Rows are numbered. After the first five, each row is followed by the numbers of the four nearest rows among all rows above it, by straight-line distance, nearest first.
In the rows, zero is written as 128.
0: [139 117  96 125 118  96 153 110 144 116 153 134 173 106  93 127 159 142
 143 176 121 111 150 159 189 134 112 152 142 132 140 166 176  73 154 135
 133  69 159 124 141]
1: [ 79  61 104 161 116 109 157  98 161 167 134 172 124 110  87   1 110 136
 138 150 140 144 173 164 133 125  51 167 155 216 164 147  93 135 138 150
 124  62 182 177 111]
2: [ 96 103 103  92 145 132 137  97  71 119 106  97  99 151 128 119 109 150
 138 163 145  64 131 131 110 149 137  57 125 159 142 139 139 130 126 155
 106 132 107 122 150]
3: [156 166 142 166 145 105 123 132 178 136 164  82 179  89 123  96 101 106
 153 130 127 188 139 170 154 127  92 197 170 123 121 127 165 112  89 155
 142 121 135 116 105]
4: [152 153 130 159 138  97 138 130 143 141 136  68 182 104 109 107  97 118
 170 134 173 151  91 137 100 130  99 114 199 154 115 115 132 173  93  53
 125 144  83 131 121]
5: [ 94 135  95  81 133 120 123 157  97  93 113  69 119  92 154 153 120 132
 129 136 153 165 156 100  62 140 144  20  77 163 114 119 125 141 134 154
 103 120 115 132 125] : 2 4 0 3
6: [ 88 162  76 131 147 129  86 134  73 127  87 121  89 152 120 180  96 141
 131 115 156 118 122  81  90 146 157  87  92 165 130 129 120 110 124 184
  92 138 105 170 128] : 2 5 4 0
7: [ 94 129  94  95 107  97 137 112 155 153 144  96 124 104 126  88  82 163
 119  93  95 124 144 144 124 108 142 142 184 182 108 130 128 139 123 103
 108 138 129 162 157] : 4 2 3 0
8: [ 67 129 121  80 116 157 108 163  77 140 111 109 123 141 155 136  91 173
 141  84 128 164 147 112 118 135  96  27 138 197 132 130 100 191 141 157
  80 158 111 174 131] : 5 6 2 7
9: [ 97  82 160  97 140 125 134 113 118 105 139  92 111 137 127  99 103 161
 152 126 158  98 136 139  81 157 123  35 136 179  91 109 118 168 115 152
 102 118 116 131 124] : 2 5 8 7
10: [150 173  85 117 130  86 170 127 170 137 167 113 141 108 131  89 138 141
 176 119 132 127 101 210 122 107 158 146 161 147 121 160 121 134  70  81
 125 136 119 145 115] : 7 4 3 0
11: [100  97  91 113 143  79 137 135 141 115 145 176 145 105 116  82 121 123
 149 159 115 119 143 185 154 127 145 102  83 161 162 134 140  93 172 133
 110 116 135 134 144] : 0 2 7 10
12: [117  92 177 100 135  90 130 150  78 154 117 100 116 152 152 112 102 160
 127 166 146  61 132 143 109 156 158  74 144 155 120 144 152 177 114 136
 129 125 121 160 130] : 2 9 7 8
13: [176  99 138 170  67  86 151 117 160 138 162  93 138 103 118  60 130 114
 139 182 149 146  98 159 154 123  64 173 146 117 158 142 134 147 135 118
 139 160 128  69 122] : 3 4 0 10
14: [ 52 108  81  79  96  61 191 137 157 159 160 130 117 126 141   1  98 198
 175 117 106 173 175 229 109 134 127 122 140 255 144 151  72 159  83 126
 111  94 196 205 141] : 1 7 10 11
15: [170 167  79 100 138  96 151 144 174 146 143  91 120  84 132 149 114 138
 130 128 112 138 116 180 127 116 184 163 129 140 100 168 126 183  85 128
 114 145 118 157 126] : 10 7 3 4
16: [161 178 115 180 126 115  99 134 155 123 142  69 155  92 135 132 147  94
 145 160 143 190 122 130 165 126 103 133 139 105 162 159 165  70 123 139
 149 148  78  98 129] : 3 13 0 4
17: [161 136 149  99 112 109 170 149 169 135 139 131 154 133 112  91 116 162
 132  86 144 169 169 197 109 108  98 166 138 139 135 123 119 130 127  96
 102 103 137 116 129] : 10 7 3 15
18: [145 168 110 185 114  74 115 166 159 134 134  58 165  93 128  55 170  59
 233 171 143 219  79 113 138 121   1  62 169 162 137 201 125 169  93  93
 140 143  43  91 119] : 4 16 13 3
19: [113 139 104  99 127 109 156 145 102 133 136  96 120 120 156 142 114 108
 146 136 120 138  97 127 110 139 167  59 102 176 115 115 117 141 107 138
  92 140 127 161 142] : 5 2 9 6
20: [123  92 134 163 108 142  96 122 116 112 122  99 108 159 134 131 141 159
 139 131 124 131 111  91 127 161 143  42 128 140 151 129 126 164 103 155
 114  89  92 130 123] : 9 2 19 12
21: [ 84  98  72  96 109 129 135 143  99 150 132 158 106 120 126 159 107 128
 133 187 120 127 120 146 118 167 160  43  66 145 144 144 122 106 169 194
  95 104 124 147 139] : 19 2 11 6
22: [136 146  86 133 118 135  86 116  95 116  74 111 107 127 133 180 133 141
 146 165 134  75 119  61 118 139 186  98  70 116 151 124 144  82 157 195
 126 149 111 111 148] : 6 2 21 20
23: [ 80  88  59  85 109 124 140 121 121 151 112 101  67 140 149 147  95 152
 137 143 122 140 147 122 111 157 133  60  84 196 131 150 109 134 168 148
  93 129 154 139 123] : 21 19 2 5
24: [124 102  88  79 134  89 136  87  87 143 119 189 122 151 113 177 131 146
 116 156 142 103 179 144 154 136 162 130  54 126 126 103 138  47 168 124
 113 102 191 165 146] : 11 21 0 23
25: [183 123 135 117 125 101 158 153 164 157 147 146 129 140 118 122 134 101
 157  83 127 146 129 182 150 100  76 150 176 146 134 109 116 139  87  73
 126 105 152 117 106] : 17 10 3 4
26: [144  91 116 122 119 121 162 136 119 121 152 155 163 102 100  56 103 120
 133 126 149 134 149 188 154  95  95 134 131  98 146 127 143 131 119  97
 143 128 138 125 125] : 17 25 11 13
27: [ 91 194  64  95 112 111 133 166 131 139 130  97 109 120 151 141 115 141
 120 134 105 193 152 151  81 143 133  90  97 195 122 122 119 149 131 100
  77 108 133 155 148] : 19 5 23 7
28: [ 85 184  51 117 139 134 124 176 131 123 114 129 111 128 167 164 141 161
 139 104  98 181 163  99 131  98 152 137 118 182 139 118 124  97 148 177
  92  86 137 149 121] : 27 6 19 23
29: [ 67 147  85 102 117 122 119 142  94 130 165 122  92 135 166 106  91 156
 124 137 119 173 135  94  80 140 108  65  98 194 164 122  84 121 138 129
  94 130 126 161 102] : 23 27 19 8
30: [ 92 126 118 144 147 146 114 143 127 104 122 159 135 114 124 109 151 128
 114 155 119 164 115 101 177 112  85  99  78 155 155 171 127 100 193 186
 125  91 114 118 129] : 11 21 0 28
31: [ 75 164  83  73  99 103 174 159 167 129 153 113 129 116 147 131  97 131
 151 142 113 160 135 145  60 152 138  92 131 165 126  90  60 181  85 104
 113 115 130 186 123] : 27 19 29 7
32: [ 73  86 163 129 123 143 144 128 117 123 133 141 146 126 122  70 126 139
 158 126 128 159 151  96 180 141  79 103 152 123 143 165 129  79 141 181
 123 110 128 102 133] : 30 26 0 11
33: [255 217 143 140 123 127  80 156 155 100 141  77 204 104 139 209 139  55
 140 112 137 111  84 116 105  88 173 150 130   9  71 117 173 142 104  52
 179 154  72  68 133] : 16 4 15 3
34: [107  76 116  89 121 117 127 121 121 144 122  84 120 128 119 156 105 125
 142 174 142 100 127 172  55 117 184  63 117 164 140 142 147 137 119 145
  92 155 131 188 141] : 19 2 12 9
35: [159 114 117 132 150 106  87 120 107 109  95  83 141 121 147 139 155 170
 133 205 142 100  90  88 139 185 185  78  98 119 121 170 161 146 152 126
 127 134  96 134 135] : 22 20 2 12
36: [130 174  93  69 108 104 156 142 167 149 164 101 127 116 127 144 110 114
 135 171 126  82 141 203 106 110 166 135 146 143 101 145 112 162 122  76
 116 120 153 136 125] : 15 10 7 31
37: [175  70 162 103 166 110 159 115 114 143 124 125 154 124 109  93 133 119
 152 166 123 105 136 152 151 156  72 119 127 134 147 133 171 101 145 112
 115  79 155  95 143] : 0 26 11 32
38: [ 55  88  87 107 136 135 121 154  83  99 121  87  93 131 123  93 117 183
 122 162 121 132 137 155  89 127 112  50  85 176 156 138 101 148 149 161
  99 120 112 148 149] : 2 23 29 5
39: [112  92 122 119 114 147  96  93  96 129  77  95 151 144 137 132 161 130
 123 192 159  90  74 100 122 161 126  78  84 129 112 159 143 140 136 140
 118 146  60 139 157] : 35 2 20 22
40: [122  94 120 104 136 125 147 114 155 168  79 138 112 140 128  82 111 151
 146 106 123  75 159 132 125 149 130 175 141 130 113 143 142 125 102 135
 155 136 192 133 124] : 7 26 37 17
41: [141 121  75 164 106 118  77 132 115 143  84  39 147 103 148  85 149 136
 170 236 144 152  90 141 106 182 134  56 140 142 134 212 153 212 102 130
 143 159  40 128 107] : 35 39 20 4
42: [110 122 120 109 110  98 168 148 140 126 153 157 138 100  83  30 118 133
 128 143 121 149 158 159 160 131  52 162 146 204 127 147  99 141 111 104
 125  94 172 131 128] : 1 26 17 25
43: [ 81 188  13 120 117 129 106 140 130 112 107  99 109 152 119 167 147 143
 131 162 104 187 150  96 113 136 119  95 108 168 106 161 101  93 128 159
 118 115  71 167 125] : 28 27 6 29
44: [166  76 148 109 124  90 149 133 183 114 116 143 159  96 130  80 137 112
 138 150 118 134 126 173 141 102 120 155 152 133 127 127 135 124 114  73
 138 121 184 137 135] : 26 25 17 37
45: [133  61 116 158 134 117 112 126 130 129 109 168 131 143 123  85 158 106
 144 116 140 120 125 123 175 127  61 120 102 123 139 154 125 102 153 122
 135 126 122 122 118] : 32 30 26 37
46: [174  94 153 189 141 109 123 144 158 151 156 112 199 109 111  66 121 132
 146 156 131 144 135 182 176 110 112 176 164 118 134 130 136 128 104 127
 150 115 129 119 121] : 3 26 44 13
47: [149  66 160 176 142  98 117 121 157 115 121 116 148 120 115  35 115 128
 136 155 144 118 128 136 179 122 113 172 170 143 151 147 177  95 116  96
 162 110 147 107 127] : 46 44 26 37
48: [133 139 137 105 106  89 153 133 187 150 171 122 140 117 107  62  97 130
 156 134 126 180 113 173 106 120  58 142 191 163 132 151 136 130  77  83
 136 134 134 129 131] : 25 17 42 10
49: [ 95 153  79 103 102 146 137 151  98 120 127 102 143 133 147 138 117 124
 163 113 113 169 121 119  90 114  78  80 147 163 133 126 110 146 113 111
 119 119  85 134 135] : 19 27 29 8
50: [ 94 116 141 128 130 119 141 140 128 124 126 147 150 131 122  88 144 154
 126 142 136 167 132 107 174  92  81 135 144 135 146 161 127  75 160 146
 101  90 154 117 103] : 32 30 45 0
51: [ 77  86 123  76 114 130 119 129  90 110 141  89 115 152 117  49 111 153
 149 161 136 165 100 132  96 151  83  18  73 160 139 165  93 135 154 176
 108 122  88 136 134] : 38 9 29 2
52: [ 96 116 141 168 138 182  93 136  83 113  66 133 114 149 145 131 157 161
 111 132 128  73  92  45 126 147 121  96 103 136 153 161 141 112 140 171
 109 136 112 149 136] : 39 22 20 6
53: [179  93 147  99 136  92 188  96 140 151 157 114 156 111  80  53 146 120
 127 125 139  88 131 185 124  99 134 134 136 121 127 165 145 106 131 112
 123 116 139 139 136] : 26 44 37 17
54: [111  78 137 132 128 104  94 120  90 125 106 132 111 127 130 108  93 169
 138 170 140  18 129 134 111 181  89  69 104 139 124 137 123 169 135 126
 126 111 119 150  97] : 12 2 9 20
55: [162  94 142 156 120  98 137 149 112 162 110 115 108 154 125  67 147 120
 151 181 118  85  73 121 125 193 147  63 106 120 114 209 147 159 175 123
 144 123 110 131 121] : 35 12 39 54
56: [ 83 191  46 155 111 151 111 142 147 143 119  98 144 107 143 123 156 124
 150 123  90 201 141 110  97 133 128 127 103 216 123 180  86  96 125 182
 116 114 109 137 124] : 43 28 27 49
57: [171  92 123  76 130 101 129 127 106 129 106 101 138 110 125 121 108 164
 152 174 137  79 117 141 110 135 175  88 100 140 120 135 149 113 140 128
 128 117 123 130 132] : 2 12 35 34
58: [127  82 105 113 108 145 101 140  89 118 116 129 108 144 140 126 138 144
 103 187 138  73 126  78 102 161 151  60 112 129 126 134 153 114 168 162
 127 138 102 124 155] : 2 39 22 35
59: [ 63 162 113  98 143 135 158 135 118 116 139 130 130 151 124 172  98 135
 104  74 126 148 157 130  91  91 136  85 111 142 126 109  90 132 102 123
  79 109 130 145 130] : 49 19 27 29
60: [135 144 103 152  93 101 144 160 139 122 163 118 121 111 109  65 141  86
 137 153 118 178 150 165 158  90  59 127 153 152 119 145 120 135 136 125
 141 114 112 136 118] : 42 26 48 13
61: [ 94 177  51  83 144 154 128 131 127 131 108 114 150 118 144 153  89 155
 136 122 115 150 133 167 112 130 160 106 139 152 113 105 164 141 102 111
  87 120 150 185  95] : 27 19 59 49
62: [119 217  45 109 120 112 132 130 125 121 137 103  94 127 116 155 119 131
 140 142  82 178 160 112  98 112 127 110 122 171 133 139 132 100 131 138
  95 126 123 137 137] : 27 43 28 56
63: [ 99 206  89 181 118 120 144 150 113  95  87 128 105 134 135 118 102 139
 127 136 121 156 151  87 135 125  90  98 110 169 103 122 119 123 108 130
  71 140  93 121 135] : 62 49 43 27
64: [151  79 130  65 133 107 158 126 101 155 163 134 149  89 111  82 130 105
 125 141 134 122 142 217 100 114 138 103 113 111 160 126 142 134 171 146
 124 116 135 129 133] : 53 26 11 57
65: [167 178  52 185 112  92 117 127 143 137 152  74 148  81  82  83 167 125
 175 189 136 215 114 167 191 104  57 186 117 148 139 173 137 139  97 103
 125 118 114 135 149] : 60 16 3 13
66: [140  94 158 118 120 110 110  93 113 145 157 116 113 163 153 115 136 189
 139 139 156 115  91 168 100 172 138  85 129 162  90 113 134 191 123 139
 120 142 120 167 112] : 9 12 20 54
67: [ 97 121 116 156  97 156 109 142  95 126 137 110 115 117 141 104 120 156
 151 106 120 182 104  75  74 155 103  17 127 165 114 133  74 218 137 160
 127 155  74 143 123] : 8 20 49 29
68: [ 99 204  64 130  98 105 119 159 161 107 125  97 131  96 147 159 133 145
 131 124 127 179 150 136 122 128 150 128 109 164 115 148 113 116 140 124
 133 154 118 162 151] : 62 27 43 56
69: [133 115 138 147  89  82 141 119 163 129 150 144 130  92 110   1 115 125
 130 134 119 138 149 162 162 108  51 164 166 155 133 155 132 134 109 118
 144 137 149  99 135] : 42 60 48 13
70: [104 173  94 185 124 122 135 160 167  93 157  82 126 136 116  71 173  90
 148 132 130 219 120 115 167 120  61 162 159 153 147 171 114 135 133 164
 137 110  85 118 123] : 60 16 65 3
71: [153  97 127 114 128  60 164 107 134 134 133 169 141 103  92  63 141 127
 133 154 111  97 180 177 153 131 122 152  98 145 165 157 108  93 134 124
 133 127 166 138 122] : 11 53 26 44
72: [135 183  71  99 130 112 129 129 155 124 157  99 135  97 115 124  94 129
 178 130 132 140 102 193  83 105 146 137 157 181 113 139 131 173 119  93
 101 130 147 169 102] : 10 36 15 61
73: [138  58 202 143 130 123 120 112 125 116 118 119 127 128  76  62 139 143
 118 121 151 102 100  86 180 168  95 111 123 116 150 128 154 146 160 122
 181 145  89 113 122] : 45 47 32 37
74: [196 106 108 118  99  71 109 147 155 130 136  79 114  91 138 130 117 126
 159 212 145  95 127 185 116 176 221 130  87 115 121 181 142 130 130 161
 153 141 122 119 104] : 57 35 15 55
75: [ 59 145  60 134 120  90 124 165 107 134 105  88 110 122 116 128 125 186
 152 152 132 146 145 130 105 144 145 103  90 195 119 132 107 138 138 150
 102 134 106 152 125] : 38 27 23 68
76: [137 187  38  74 117 119  90 179  90 107 148 121  99 106 124 235 136 159
 130 165 115  99 125 122 109 123 169  80  40 158 122 129  90  52 183 160
 102 155 122  99 147] : 22 21 62 6
77: [195 149 121 171 107 135 124 114 130 101 151 117 148 131 139  87 128 144
 147 144 123 184 117 149 168 120  98 165 159 126 133 152 147 137 128 119
 151  96 105 120 120] : 46 60 3 16
78: [ 82 170 140 133 120 139 120 140 116 134 108 127 120 131 149  74  91 143
 153  89 146 210 112 116  71 158  96  44 156 186 156 109  73 223  73 110
  98 103  85 146 113] : 67 49 8 29
79: [151 106 102 118 134 110 123 113  98 128 113 104 118 129 122  90 106 153
 122 203 113  65 143 147 118 163 185  88 123 136 107 147 143 158 130 108
 102 115 139 151 108] : 57 12 2 54
80: [179  95 185  74 125  93 164 110 111 146 182 135 153 119 112  91 108 113
 111 158 147  46 133 197 117 117 140 159 114  89 136 117 161 120 135  98
 157 129 123 102 149] : 53 64 26 37
81: [134  93 107 112 124  95 105 103 123 116 115  98 143 104 127 104 133 155
 131 168 115  74 127 133 121 147 146 106 129 139 139 158 166 133 137 108
 125 131  97 104 104] : 57 79 35 2
82: [ 84  82 128 119 133  93 180 116 162 132 153 167 127  93 106  11 108 141
 110 117 117 148 132 145 153 124  41 116 182 208 136 153  86 152 120  95
 107 101 133 139 122] : 42 69 1 48
83: [143 124 165 153 148 133 108 117  97 106  99  95 116 110 153 194 156 131
 160 128 160  84  99  77 139 147 190  75 103  86 107 143 170 104 145 170
 118 159  45  96 119] : 22 35 39 58
84: [165  87 149 194 120 156 123 107 143 117 132 144 134  95 115  30 155 111
 116 148 112 146 102 152 162 148  51 190 195 137 138 130 149 105 107 112
 153 140 124 131 131] : 47 69 46 77
85: [ 93 153 158 132 111 161  82 148  93 111 113  99 105 167 132 192 109 146
  94 108 108 122 121  95  88 156 168  53  95 129 111  72 105 148 117 125
  92 111  89 154 114] : 20 6 59 19
86: [124 127 128  81 114  82 161 149 142 145 163  81 140  80 143 125 124 109
 143 118 122 119 167 195  80 119 160 118 127 165 117 142 130 140 100  77
 109 123 154 151 137] : 36 72 10 7
87: [169  65 114 108 125  96 116  81 119 148 102  92 145 131 105  86  89 151
 206 219 130  59 113 161  98 197 189  63 108 146  96 156 147 165 109 110
 128 141 115 159 114] : 79 57 81 12
88: [ 99 179  67 143 151 123 161 159 143 110 161 127 142  62 136 151 164 112
 169 114 129 192 126 132 122 115 150 178 123 136 129 163 113 112 128 156
 128 133 131 114 123] : 68 56 28 62
89: [137  77 190  87 103 119 143  98 118 125 171 145 121  99  88  34  93 123
 115 135 151  54 139 195 130 120 104 141 126 126 138 138 120 121 141  89
 156 123 125 122 136] : 80 53 26 64
90: [ 98 118 110 110  98  89 193 123 188 156 138 186 122 116 107  99 108 138
 121  99 116 169 141 177 102 121  92 154 166 133 119 119  84 144 107 121
 113 112 192 161 134] : 17 42 48 25
91: [ 88 212  97 111 131  99 111 140 166 123 110  97 127 141 147 132  89 142
 119 132  87 193 128 124 103 126 140 107 110 161 124 104 114 157 127 149
  79 128 145 162 106] : 27 62 68 61
92: [164  95  98  93 158 153 103 110 102 141  99 135 153 132 124 129 118 144
 116 172 134  15 124  82 132 158 191 130 115 148 113 114 159 125 137 115
 138 149 144 161 140] : 57 79 58 81
93: [114 122 116 187 126 125 114 110 130 114 141 118 149 134 104  44 146  97
 123 138 152 203 124 119 181 128  31 111 135 145 150 192 146 114 128 120
 117 145 108 125 100] : 70 60 45 50
94: [128 118 130 101 123 103 136 137 147 146 163 164 160 135  98  87 150  96
 142 148 145 118 156 179 172  80  99 178 128 113 149 131 134  83 139  71
 133 149 151 126 148] : 26 44 71 53
95: [166  98 114  74 148  99 104 132 106 135 149  68 129 120 120 125 131 140
 165 239 150  67  96 125  97 165 182  79  77 116 116 136 171 162 124 139
 127 156 124 139 154] : 57 35 87 79
96: [ 92 203  47 180  97 133 107 164 186 147 143 135 109 113 106  91 164 152
 150  97 106 215 157 130 140 114  85 142 144 220 138 163 105  98 150 175
 103 122 162 140 121] : 56 28 70 68
97: [127  74 181 107 110 107 137 114 101 150 138 105 152 120 147 122 105 133
 152 150 124 103 110 149 114 177 151  59 148 150 129 136 165 154  87 115
 119 159  90 124 109] : 12 81 66 9
